Below is a small trained network, with its code and all its weights. Each question gives an input and a class and asks what happens when units are switched off, that is, made to give their printed mean instead of their output.

import numpy as np


def w(rows, s, z=0):
    codes = np.array(rows[::2]) - 128.0
    scale = np.full(codes.shape[1], s)
    scale[-1] = z or s
    return codes * scale


def f(y):
    return np.maximum(y, 0)


def log_softmax(a):
    a = a - a.max(-1, keepdims=True)
    return a - np.log(np.exp(a).sum(-1, keepdims=True))


def net(x, mask):
    res = np.array(x, float).reshape(1, 8) / 4 @ E
    y = f(res @ A[0][:, :-1].T + A[0][:, -1])
    res = res + np.where(mask, y, B[0][:, -1]) @ B[0][:, :-1]
    return log_softmax(res[-1] @ U[:, :-1].T + U[:, -1])


A, B = {}, {}
E = w([
[160,191,181,110,208,85,191,77,186,101,133],'x0',
[219,96,90,90,146,88,103,91,63,30,160],'x1',
[173,143,107,51,194,177,86,170,154,155,162],'x2',
[137,128,113,148,144,4,49,162,185,130,121],'x3',
[254,174,83,174,88,161,112,60,143,180,113],'x4',
[114,241,129,93,75,126,99,161,95,91,95],'x5',
[129,149,122,111,158,59,133,114,58,202,175],'x6',
[133,126,129,126,124,126,132,132,127,130,130],'x7',
],0.0093)
A[0] = w([
[94,129,159,185,99,84,164,122,103,145,95,236],'N0',
[128,191,124,123,102,147,114,150,121,83,116,36],'N1',
[134,60,154,121,123,129,139,113,155,143,154,4],'N2',
[124,208,123,96,90,103,138,164,101,119,105,35],'N3',
[143,105,135,138,105,186,148,148,201,39,97,187],'N4',
[128,71,129,162,153,117,144,124,133,141,178,77],'N5',
[150,144,178,122,155,122,154,95,171,71,133,84],'N6',
[162,75,101,174,160,126,161,132,151,161,140,53],'N7',
[161,133,99,97,176,170,110,186,140,143,156,140],'N8',
[105,118,133,176,88,89,163,86,105,93,103,75],'N9',
[124,130,134,78,122,157,180,103,84,141,96,28],'N10',
[133,81,123,133,142,126,144,105,142,137,124,54],'N11',
[123,132,112,159,127,92,76,146,168,132,121,20],'N12',
[139,186,171,121,181,80,188,106,149,123,130,69],'N13',
[148,143,136,156,162,62,77,131,152,155,103,103],'N14',
[111,123,134,117,130,173,133,90,105,133,160,115],'N15',
[85,110,127,135,168,111,130,165,128,87,145,5],'N16',
[139,60,129,153,161,165,139,116,154,125,123,84],'N17',
[131,138,165,111,136,124,157,113,57,171,171,219],'N18',
[64,93,182,113,133,116,149,183,148,91,158,115],'N19',
[85,163,136,146,138,160,133,169,175,197,144,81],'N20',
[147,155,104,162,111,153,119,99,166,144,114,241],'N21',
[178,96,73,104,149,107,113,102,70,11,172,79],'N22',
[121,145,128,61,164,153,105,160,154,160,145,243],'N23',
[120,108,110,127,132,67,81,157,150,133,113,75],'N24',
[56,98,182,75,151,121,129,158,89,87,137,117],'N25',
[115,66,81,139,69,143,78,184,69,152,136,72],'N26',
[113,120,149,125,123,203,150,107,102,121,113,111],'N27',
],0.011,0.0036)
B[0] = w([
[162,60,110,166,215,106,155,185,117,92,137,218],'N0',
[65,184,209,84,147,135,35,113,66,109,89,172],'N1',
[85,191,222,96,150,139,68,111,80,133,75,156],'N2',
[102,198,212,87,207,125,60,141,56,136,79,181],'N3',
[70,123,5,128,104,25,84,193,77,144,194,226],'N4',
[71,184,167,80,163,122,66,152,63,156,99,173],'N5',
[93,123,65,93,133,163,143,95,151,150,81,201],'N6',
[85,195,191,96,156,150,69,108,60,129,114,172],'N7',
[222,23,118,163,164,112,141,137,74,41,45,196],'N8',
[187,24,153,143,207,105,131,138,110,64,51,189],'N9',
[129,93,187,82,76,106,92,107,186,85,171,170],'N10',
[131,180,173,65,165,141,100,147,92,113,114,153],'N11',
[150,133,193,74,54,156,119,116,197,89,160,173],'N12',
[62,143,36,70,125,132,185,83,156,131,48,216],'N13',
[102,97,143,104,47,135,113,106,162,83,168,201],'N14',
[140,117,170,104,92,117,112,142,184,40,156,167],'N15',
[155,115,141,137,70,168,130,57,106,138,125,177],'N16',
[74,150,171,68,145,86,75,115,109,151,123,174],'N17',
[108,110,45,99,55,53,83,177,157,100,204,201],'N18',
[209,168,120,161,69,143,112,68,92,204,155,224],'N19',
[120,146,155,204,186,162,147,212,189,136,148,209],'N20',
[203,163,93,179,100,132,93,78,90,180,174,200],'N21',
[107,255,163,224,209,196,197,201,203,172,189,247],'N22',
[175,72,101,193,147,81,142,149,80,81,94,212],'N23',
[130,73,148,92,96,152,111,105,188,72,200,190],'N24',
[174,147,113,177,90,160,143,42,97,170,146,226],'N25',
[85,150,33,43,165,203,193,93,210,155,24,214],'N26',
[133,131,163,112,65,122,131,133,189,44,162,188],'N27',
],0.0064,0.012)
U = w([
[80,193,241,39,173,145,42,131,44,149,74,83],'0',
[92,142,32,24,142,188,214,77,207,156,14,90],'1',
[110,185,176,228,179,177,192,212,197,169,177,123],'2',
[140,99,188,55,43,139,116,108,210,32,195,88],'3',
[216,161,106,193,68,164,122,1,57,216,149,112],'4',
[197,42,122,165,198,98,163,166,63,53,55,106],'5',
[77,134,21,106,120,45,95,184,86,154,206,179],'6',
[122,140,98,120,131,118,118,136,114,123,142,255],'7',
],0.008,0.0079)

Each question gives the input, the list of numbers given to net, and the class t.
The units are the neurons (one row each of A and B). Each row of codes is followed by its name. A weight is (code - 128) times the scale printed after its matrix; where a second scale follows, it is the last column's (A, B and U).
mask holds one flag per neuron, in row order. A switched-off neuron (its flag False) gives its mean, the last column of its row in B, instead of its output. The means were averaged over made-up inputs and are rounded, as every weight is.
A unit's drop is (log p(t) with every unit on - log p(t) with that unit switched off) / (log p(t) with every unit on - log p(t) with every unit switched off).
The circuit of an input: a set's keep is (log p(t) with only the set's units on - log p(t) with every unit switched off) / (log p(t) with every unit on - log p(t) with every unit switched off). Starting from the 12 units with the biggest drops (on a tie, the unit counted first), units are removed one at a time, each time the one whose removal leaves the highest keep (on an exact tie, the one counted first), for as long as the keep stays at least 0.8.
units of the circuit, in order: the units of the circuit, biggest drop first
unit that matters most: the unit with the biggest drop
top k neurons: the k neurons with the biggest drops, biggest first
drop when u is switched off: that unit's drop, to one decimal
input [6,-5,-1,-4,0,3,2,5], class 1: top 3 neurons : (N13; N22; N4)
input [-3,-2,7,-5,-8,0,6,-3], class 4: unit that matters most : N25
input [1,-7,0,-2,7,-7,7,-2], class 0: top 2 neurons : (N7; N22)
input [-7,6,-2,-4,-6,-1,-8,8], class 6: top 3 neurons : (N4; N13; N6)
input [8,-6,-2,-3,-3,-5,-5,-6], class 1: top 3 neurons : (N13; N6; N22)
input [4,-1,-7,4,6,-5,-5,-7], class 5: top 2 neurons : (N9; N0)
input [-7,2,4,8,3,7,-8,-1], class 3: top 2 neurons : (N12; N24)
input [5,5,4,-3,5,5,0,-5], class 0: top 2 neurons : (N1; N26)
input [-5,2,-1,-7,-7,3,6,-2], class 3: top 4 neurons : (N10; N18; N15; N27)
input [4,-6,-1,1,1,8,-1,-6], class 0: top 3 neurons : (N3; N22; N1)
input [-3,-2,-7,8,3,4,2,-5], class 3: top 3 neurons : (N12; N14; N24)
input [8,-5,0,-4,8,7,6,8], class 1: top 2 neurons : (N13; N19)
input [5,2,7,8,7,4,1,3], class 3: top 2 neurons : (N14; N12)
input [8,-2,-1,3,4,-4,-1,-5], class 1: units of the circuit, in order : (N13)
input [0,-4,6,1,2,-3,-6,1], class 5: units of the circuit, in order : (N8; N23)
input [1,-4,1,-5,-5,-3,0,4], class 3: units of the circuit, in order : (N22; N27)
input [0,4,3,-2,-6,2,-4,6], class 4: units of the circuit, in order : (N25; N19)
input [4,8,7,-2,4,2,8,-8], class 2: top 2 neurons : (N22; N4)
input [6,-6,-3,-6,-6,-7,8,4], class 6: top 2 neurons : (N18; N22)
input [-5,-1,-4,4,0,-2,-4,-1], class 1: top 4 neurons : (N26; N18; N23; N8)
input [-4,5,3,0,1,-2,-7,-4], class 6: unit that matters most : N4
input [6,1,-7,6,-5,-8,-8,-7], class 0: units of the circuit, in order : (N2; N5)
input [-2,-3,3,-6,3,5,2,-1], class 3: units of the circuit, in order : (N27; N10)
input [8,-8,2,-3,-6,-8,-6,-1], class 0: drop when N26 is switched off : 0.2
input [5,-3,1,8,5,-3,6,1], class 3: drop when N14 is switched off : 0.4
input [6,-3,8,6,-7,-4,7,5], class 5: drop when N23 is switched off : 1.1
input [-3,-7,2,-6,1,8,-5,-5], class 0: drop when N22 is switched off : 0.5
input [4,2,7,6,-6,2,-6,5], class 5: units of the circuit, in order : (N8)
